Here is a tiny trained network, its code and every weight. The questions are about switching its units off for an input and a target symbol, where a switched-off unit gives its printed mean instead of its output.

import numpy as np


def w(rows, s, z=0):
    codes = np.array(rows[::2]) - 128.0
    scale = np.full(codes.shape[1], s)
    scale[-1] = z or s
    return codes * scale


def norm(h):
    return h / np.sqrt((h * h).mean(-1, keepdims=True) + 1e-5)


def f(y):
    return y / 2 * (1 + np.tanh(0.7978845608 * (y + 0.044715 * y**3)))


def softmax(a):
    e = np.exp(a - a.max(-1, keepdims=True))
    return e / e.sum(-1, keepdims=True)


def log_softmax(a):
    a = a - a.max(-1, keepdims=True)
    return a - np.log(np.exp(a).sum(-1, keepdims=True))


def net(x, mask):
    ids = ['Λαβημξτω'.index(c) for c in x.split()]
    T = len(ids)
    res = E[ids] + P[:T]
    u = 0
    for l in range(2):
        r = norm(res)
        for j in range(2):
            rows = slice(2 * j, 2 * j + 2)
            q, k, v = (r @ M[l][rows].T for M in (Q, K, V))
            z = softmax(np.where(np.tri(T) > 0, q @ k.T / 2**0.5, -1e9)) @ v
            o = O[l][rows]
            res = res + np.where(mask[u + j], z, o[:, -1]) @ o[:, :-1]
        u += 2
        y = f(norm(res) @ A[l][:, :-1].T + A[l][:, -1])
        res = res + np.where(mask[u : u + 12], y, B[l][:, -1]) @ B[l][:, :-1]
        u += 12
    return log_softmax(norm(res)[-1] @ U[:, :-1].T + U[:, -1])


Q, K, V, O, A, B = {}, {}, {}, {}, {}, {}
E = w([
[168,167,84],'Λ',
[6,139,114],'α',
[83,82,147],'β',
[167,91,99],'η',
[186,150,170],'μ',
[155,153,100],'ξ',
[136,194,139],'τ',
[187,117,143],'ω',
],0.012)
P = w([
[168,102,115],'0',
[57,254,186],'1',
[144,180,180],'2',
[113,214,176],'3',
[161,172,150],'4',
[144,132,137],'5',
[112,195,144],'6',
[103,94,97],'7',
[114,170,136],'8',
[70,47,181],'9',
[143,126,61],'10',
[135,169,91],'11',
[137,153,124],'12',
[143,140,94],'13',
],0.0093)
Q[0] = w([
[142,146,121],'0.h0',
[253,219,92],'0.h0',
[219,193,122],'0.h1',
[95,98,135],'0.h1',
],0.024)
K[0] = w([
[125,165,135],'0.h0',
[90,251,83],'0.h0',
[195,57,87],'0.h1',
[100,159,145],'0.h1',
],0.029)
V[0] = w([
[176,64,120],'0.h0',
[132,191,74],'0.h0',
[78,96,145],'0.h1',
[135,4,58],'0.h1',
],0.016)
O[0] = w([
[171,97,179,2],'0.h0',
[124,210,105,229],'0.h0',
[89,50,145,44],'0.h1',
[181,42,7,99],'0.h1',
],0.013,0.005)
A[0] = w([
[101,59,166,32],'0.n0',
[75,145,150,49],'0.n1',
[135,183,51,123],'0.n2',
[151,140,138,108],'0.n3',
[103,142,134,48],'0.n4',
[162,142,147,86],'0.n5',
[26,82,252,29],'0.n6',
[172,107,88,75],'0.n7',
[71,96,77,69],'0.n8',
[51,108,98,2],'0.n9',
[134,128,136,85],'0.n10',
[52,94,86,52],'0.n11',
],0.015,0.002)
B[0] = w([
[88,174,101,144],'0.n0',
[172,142,89,155],'0.n1',
[77,167,83,250],'0.n2',
[116,123,149,129],'0.n3',
[150,118,110,132],'0.n4',
[115,128,170,128],'0.n5',
[115,175,3,254],'0.n6',
[133,207,127,160],'0.n7',
[70,162,166,142],'0.n8',
[106,143,186,126],'0.n9',
[126,122,134,123],'0.n10',
[68,164,187,132],'0.n11',
],0.028,0.0092)
Q[1] = w([
[107,251,122],'1.h0',
[51,42,98],'1.h0',
[150,123,131],'1.h1',
[100,163,38],'1.h1',
],0.023)
K[1] = w([
[152,6,184],'1.h0',
[161,174,167],'1.h0',
[118,142,111],'1.h1',
[155,57,223],'1.h1',
],0.019)
V[1] = w([
[177,191,118],'1.h0',
[60,27,165],'1.h0',
[11,96,4],'1.h1',
[230,77,66],'1.h1',
],0.029)
O[1] = w([
[141,172,159,200],'1.h0',
[123,44,84,2],'1.h0',
[143,185,4,114],'1.h1',
[232,125,146,77],'1.h1',
],0.03,0.0095)
A[1] = w([
[233,8,175,64],'1.n0',
[172,168,61,163],'1.n1',
[126,100,154,62],'1.n2',
[82,110,124,113],'1.n3',
[130,109,73,107],'1.n4',
[71,89,138,83],'1.n5',
[38,161,105,141],'1.n6',
[118,106,4,164],'1.n7',
[65,69,135,120],'1.n8',
[72,83,149,145],'1.n9',
[155,53,232,140],'1.n10',
[95,63,178,1],'1.n11',
],0.019,0.0025)
B[1] = w([
[130,254,128,163],'1.n0',
[101,71,69,233],'1.n1',
[109,112,120,128],'1.n2',
[108,148,147,153],'1.n3',
[146,89,120,159],'1.n4',
[72,154,121,158],'1.n5',
[151,195,189,247],'1.n6',
[131,31,126,254],'1.n7',
[81,176,118,170],'1.n8',
[70,157,116,165],'1.n9',
[104,52,168,199],'1.n10',
[71,85,97,152],'1.n11',
],0.044,0.0098)
U = w([
[94,191,81,72],'Λ',
[2,120,105,135],'α',
[157,2,105,92],'β',
[246,166,116,32],'η',
[39,42,235,63],'μ',
[103,166,111,195],'ξ',
[91,173,169,255],'τ',
[195,107,248,79],'ω',
],0.0076,0.0067)

Each question gives the input, a string of symbols that net reads in full, and the target symbol t.
The units are the heads (2 rows each of Q, K, V and O) and the neurons (one row each of A and B). Each row of codes is followed by its name. A weight is (code - 128) times the scale printed after its matrix; where a second scale follows, it is the last column's (O, A, B and U).
mask holds one flag per unit, layer by layer, with each layer's heads first. A switched-off unit (its flag False) gives its mean, the last column of its rows in O or B, instead of its output. The means were averaged over made-up inputs and are rounded, as every weight is.
A unit's drop is (log p(t) with every unit on - log p(t) with that unit switched off) / (log p(t) with every unit on - log p(t) with every unit switched off).
The circuit of an input: a set's keep is (log p(t) with only the set's units on - log p(t) with every unit switched off) / (log p(t) with every unit on - log p(t) with every unit switched off). Starting from the 12 units with the biggest drops (on a tie, the unit counted first), units are removed one at a time, each time the one whose removal leaves the highest keep (on an exact tie, the one counted first), for as long as the keep stays at least 0.8.
units of the circuit, in order: the units of the circuit, biggest drop first
most important unit: the unit with the biggest drop
top k neurons: the k neurons with the biggest drops, biggest first
k most important neurons of layer l: the k neurons of layer l with the biggest drops, biggest first
heads that matter: for each layer, one digit per head in row order, 1 if its drop is at least 0.15 and else 0, layers parted by /
drop when u is switched off: that unit's drop, to one decimal
input β β ξ, target β: units of the circuit, in order => [0.h1, 1.n7]
input ω τ ξ β Λ η τ α β, target ω: units of the circuit, in order => [0.h0, 0.n6, 1.h1, 0.n2]
input β Λ ω α ξ η τ, target β: most important unit => 0.h1
input ω α η β μ, target ω: top 2 neurons => [0.n6, 0.n2]
input μ ξ ω ξ μ Λ μ β α α β α η β, target μ: units of the circuit, in order => [0.n6, 0.h0, 1.h1, 0.n2]
input β β ω τ η ω α ξ ω β, target β: top 3 neurons => [0.n6, 0.n2, 1.n7]
input μ μ ω μ μ η ξ ω β ξ α α β α, target μ: units of the circuit, in order => [0.h0, 1.h1, 0.n6, 0.n2]
input μ β ω ω ξ α μ μ α β τ τ μ, target μ: units of the circuit, in order => [1.h1, 0.n6, 0.h0, 0.n2]
input μ τ α ω, target μ: units of the circuit, in order => [1.h1, 0.n6, 0.h0, 0.n2]
input μ η η β ξ μ α α β α, target μ: units of the circuit, in order => [0.h0, 0.n6, 1.h1, 0.n2]
input μ ω ω τ, target μ: units of the circuit, in order => [1.h1, 0.n6, 0.h0, 0.n2]
input μ η β, target μ: units of the circuit, in order => [1.h1, 0.h0, 0.n6, 0.n2]
input β ξ τ η ξ η, target β: heads that matter => 11 / 10
input ω α α τ ω ω α τ η, target ω: most important unit => 0.h0
input μ τ ω τ Λ ω α Λ μ τ Λ ω α ξ, target μ: top 3 neurons => [0.n6, 0.n2, 1.n10]
input μ ξ Λ, target μ: top 2 neurons => [0.n6, 0.n2]
input ω η τ Λ, target ω: 2 most important neurons of layer 0 => [0.n6, 0.n2]
input μ α β τ Λ μ ω μ η μ β α τ η, target μ: top 3 neurons => [0.n6, 0.n2, 1.n10]
input ω β α τ ξ, target ω: drop when 0.n6 is switched off => 0.8
input β τ μ μ ω β ω, target β: most important unit => 0.n6
input ω μ α, target ω: drop when 0.h1 is switched off => 0.4
input μ η Λ α β τ, target μ: drop when 1.n1 is switched off => 0.0
